Below is a small trained network, with its code and all its weights. Each question gives an input and a target symbol and asks what happens when units are switched off, that is, made to give their printed mean instead of their output.

import numpy as np


def w(rows, s, z=0):
    codes = np.array(rows[::2]) - 128.0
    scale = np.full(codes.shape[1], s)
    scale[-1] = z or s
    return codes * scale


def norm(h):
    return h / np.sqrt((h * h).mean(-1, keepdims=True) + 1e-5)


def softmax(a):
    e = np.exp(a - a.max(-1, keepdims=True))
    return e / e.sum(-1, keepdims=True)


def log_softmax(a):
    a = a - a.max(-1, keepdims=True)
    return a - np.log(np.exp(a).sum(-1, keepdims=True))


def net(x, mask):
    ids = ['ΠΨαεζστ'.index(c) for c in x.split()]
    T = len(ids)
    res = E[ids] + P[:T]
    u = 0
    for l in range(3):
        r = norm(res)
        for j in range(3):
            rows = slice(3 * j, 3 * j + 3)
            q, k, v = (r @ M[l][rows].T for M in (Q, K, V))
            z = softmax(np.where(np.tri(T) > 0, q @ k.T / 3**0.5, -1e9)) @ v
            o = O[l][rows]
            res = res + np.where(mask[u + j], z, o[:, -1]) @ o[:, :-1]
        u += 3
    return log_softmax(norm(res)[-1] @ U[:, :-1].T + U[:, -1])


Q, K, V, O = {}, {}, {}, {}
E = w([
[97,67,64],'Π',
[97,67,64],'Ψ',
[94,240,130],'α',
[40,252,130],'ε',
[54,86,67],'ζ',
[106,249,120],'σ',
[135,118,53],'τ',
],0.014)
P = w([
[206,173,255],'0',
[97,214,117],'1',
[94,111,222],'2',
[105,207,34],'3',
[86,96,240],'4',
[117,189,38],'5',
[53,51,233],'6',
[128,180,50],'7',
[70,50,237],'8',
[142,194,69],'9',
[58,28,228],'10',
[153,171,70],'11',
[61,30,239],'12',
[155,178,84],'13',
],0.008)
Q[0] = w([
[60,96,139],'L0H0',
[170,96,76],'L0H0',
[185,164,119],'L0H0',
[177,63,160],'L0H1',
[7,158,109],'L0H1',
[143,167,69],'L0H1',
[110,122,93],'L0H2',
[141,163,127],'L0H2',
[103,140,76],'L0H2',
],0.018)
K[0] = w([
[3,113,200],'L0H0',
[156,98,130],'L0H0',
[222,205,92],'L0H0',
[150,169,180],'L0H1',
[190,190,102],'L0H1',
[71,140,76],'L0H1',
[174,130,108],'L0H2',
[95,146,65],'L0H2',
[225,86,99],'L0H2',
],0.014)
V[0] = w([
[103,112,181],'L0H0',
[76,145,152],'L0H0',
[52,136,134],'L0H0',
[137,76,108],'L0H1',
[47,157,144],'L0H1',
[215,73,142],'L0H1',
[252,92,124],'L0H2',
[90,175,92],'L0H2',
[107,89,141],'L0H2',
],0.015)
O[0] = w([
[159,66,156,146],'L0H0',
[184,42,117,186],'L0H0',
[185,130,111,245],'L0H0',
[154,97,125,112],'L0H1',
[207,133,155,162],'L0H1',
[64,118,95,1],'L0H1',
[254,115,128,117],'L0H2',
[33,136,102,174],'L0H2',
[126,139,170,122],'L0H2',
],0.0087,0.0055)
Q[1] = w([
[147,163,89],'L1H0',
[177,162,136],'L1H0',
[169,223,10],'L1H0',
[104,183,179],'L1H1',
[112,6,99],'L1H1',
[183,68,225],'L1H1',
[98,173,105],'L1H2',
[155,189,137],'L1H2',
[43,63,164],'L1H2',
],0.012)
K[1] = w([
[120,128,218],'L1H0',
[139,188,161],'L1H0',
[69,117,201],'L1H0',
[94,154,146],'L1H1',
[171,86,106],'L1H1',
[63,38,156],'L1H1',
[180,111,71],'L1H2',
[173,254,122],'L1H2',
[103,100,58],'L1H2',
],0.013)
V[1] = w([
[77,111,108],'L1H0',
[134,36,198],'L1H0',
[46,59,67],'L1H0',
[97,143,225],'L1H1',
[103,99,66],'L1H1',
[169,108,2],'L1H1',
[214,208,168],'L1H2',
[95,61,127],'L1H2',
[134,67,198],'L1H2',
],0.0081)
O[1] = w([
[228,189,179,142],'L1H0',
[175,16,108,57],'L1H0',
[243,188,151,162],'L1H0',
[47,106,216,31],'L1H1',
[203,136,195,157],'L1H1',
[107,125,94,254],'L1H1',
[3,101,72,94],'L1H2',
[208,140,51,140],'L1H2',
[39,253,115,89],'L1H2',
],0.0065,0.0024)
Q[2] = w([
[158,141,200],'L2H0',
[164,93,199],'L2H0',
[123,142,170],'L2H0',
[169,106,241],'L2H1',
[82,77,44],'L2H1',
[90,62,249],'L2H1',
[155,94,141],'L2H2',
[124,147,116],'L2H2',
[43,181,140],'L2H2',
],0.013)
K[2] = w([
[101,61,124],'L2H0',
[91,98,199],'L2H0',
[108,95,152],'L2H0',
[143,47,59],'L2H1',
[169,165,161],'L2H1',
[157,2,115],'L2H1',
[95,66,188],'L2H2',
[72,146,154],'L2H2',
[91,157,133],'L2H2',
],0.014)
V[2] = w([
[183,204,20],'L2H0',
[143,49,174],'L2H0',
[103,254,54],'L2H0',
[89,189,196],'L2H1',
[215,4,187],'L2H1',
[148,74,25],'L2H1',
[159,80,111],'L2H2',
[69,144,113],'L2H2',
[40,161,158],'L2H2',
],0.0094)
O[2] = w([
[96,135,51,205],'L2H0',
[232,55,171,93],'L2H0',
[91,255,69,184],'L2H0',
[228,151,88,142],'L2H1',
[87,59,95,2],'L2H1',
[112,155,117,142],'L2H1',
[96,112,80,143],'L2H2',
[194,97,104,124],'L2H2',
[119,77,187,96],'L2H2',
],0.0094,0.007)
U = w([
[81,60,94,95],'Π',
[95,54,93,201],'Ψ',
[167,142,167,39],'α',
[169,136,183,119],'ε',
[208,69,156,254],'ζ',
[162,158,156,118],'σ',
[87,171,8,118],'τ',
],0.012,0.0029)

Each question gives the input, a string of symbols that net reads in full, and the target symbol t.
The units are the heads (3 rows each of Q, K, V and O). Each row of codes is followed by its name. A weight is (code - 128) times the scale printed after its matrix; where a second scale follows, it is the last column's (O and U).
mask holds one flag per head, layer by layer. A switched-off head (its flag False) gives its mean, the last column of its rows in O, instead of its output. The means were averaged over made-up inputs and are rounded, as every weight is.
A unit's drop is (log p(t) with every unit on - log p(t) with that unit switched off) / (log p(t) with every unit on - log p(t) with every unit switched off).
The circuit of an input: a set's keep is (log p(t) with only the set's units on - log p(t) with every unit switched off) / (log p(t) with every unit on - log p(t) with every unit switched off). Starting from all 9 units, units are removed one at a time, each time the one whose removal leaves the highest keep (on an exact tie, the one counted first), for as long as the keep stays at least 0.8.
units of the circuit, in order: the units of the circuit, biggest drop first
unit that matters most: the unit with the biggest drop
heads that matter: for each layer, one digit per head in row order, 1 if its drop is at least 0.15 and else 0, layers parted by /
drop of u: that unit's drop, to one decimal
input α τ Ψ τ τ ε ζ, target σ: units of the circuit, in order : (L1H0 L1H2 L0H2)
input Π τ α ζ Π, target Π: heads that matter : 001 / 000 / 010
input σ Ψ Π Π Π ε τ ζ Ψ, target σ: heads that matter : 001 / 101 / 000
input Ψ α Ψ ζ σ τ Π α α, target Ψ: heads that matter : 000 / 000 / 010
input ζ τ σ ζ Π τ τ ζ τ τ ε, target ζ: heads that matter : 111 / 001 / 100
input Π τ Ψ τ τ, target Π: units of the circuit, in order : (L2H1 L1H0)
input ζ ζ ε σ ε Ψ Ψ τ τ, target ζ: units of the circuit, in order : (L0H0)
input ζ Π τ Ψ α Π α, target ζ: units of the circuit, in order : (L2H0 L0H0)
input ζ ε Π, target ζ: heads that matter : 001 / 000 / 100
input ζ Π Π Ψ, target Ψ: heads that matter : 110 / 100 / 110
input Ψ τ Ψ Ψ ε, target Ψ: units of the circuit, in order : (L2H1 L2H0)
input σ α Ψ τ α σ τ, target σ: heads that matter : 001 / 001 / 000
input σ Π σ Π τ τ Π, target σ: heads that matter : 000 / 101 / 000
input ζ τ ζ, target ζ: unit that matters most : L2H0
input ζ Ψ Ψ, target ζ: heads that matter : 001 / 000 / 100
input Ψ α Π τ ζ τ τ, target Ψ: heads that matter : 001 / 000 / 010
input Π α Π α τ Ψ α τ ε, target Π: drop of L1H0 : 0.0
input σ Π Ψ τ Ψ Π ε σ Π, target σ: drop of L1H0 : 0.5
input Π τ τ τ Ψ, target Π: drop of L0H2 : 0.9
input ζ τ Π ζ τ τ σ, target ζ: units of the circuit, in order : (L2H0)
input Ψ ζ Ψ σ ε, target Ψ: drop of L0H2 : 0.1
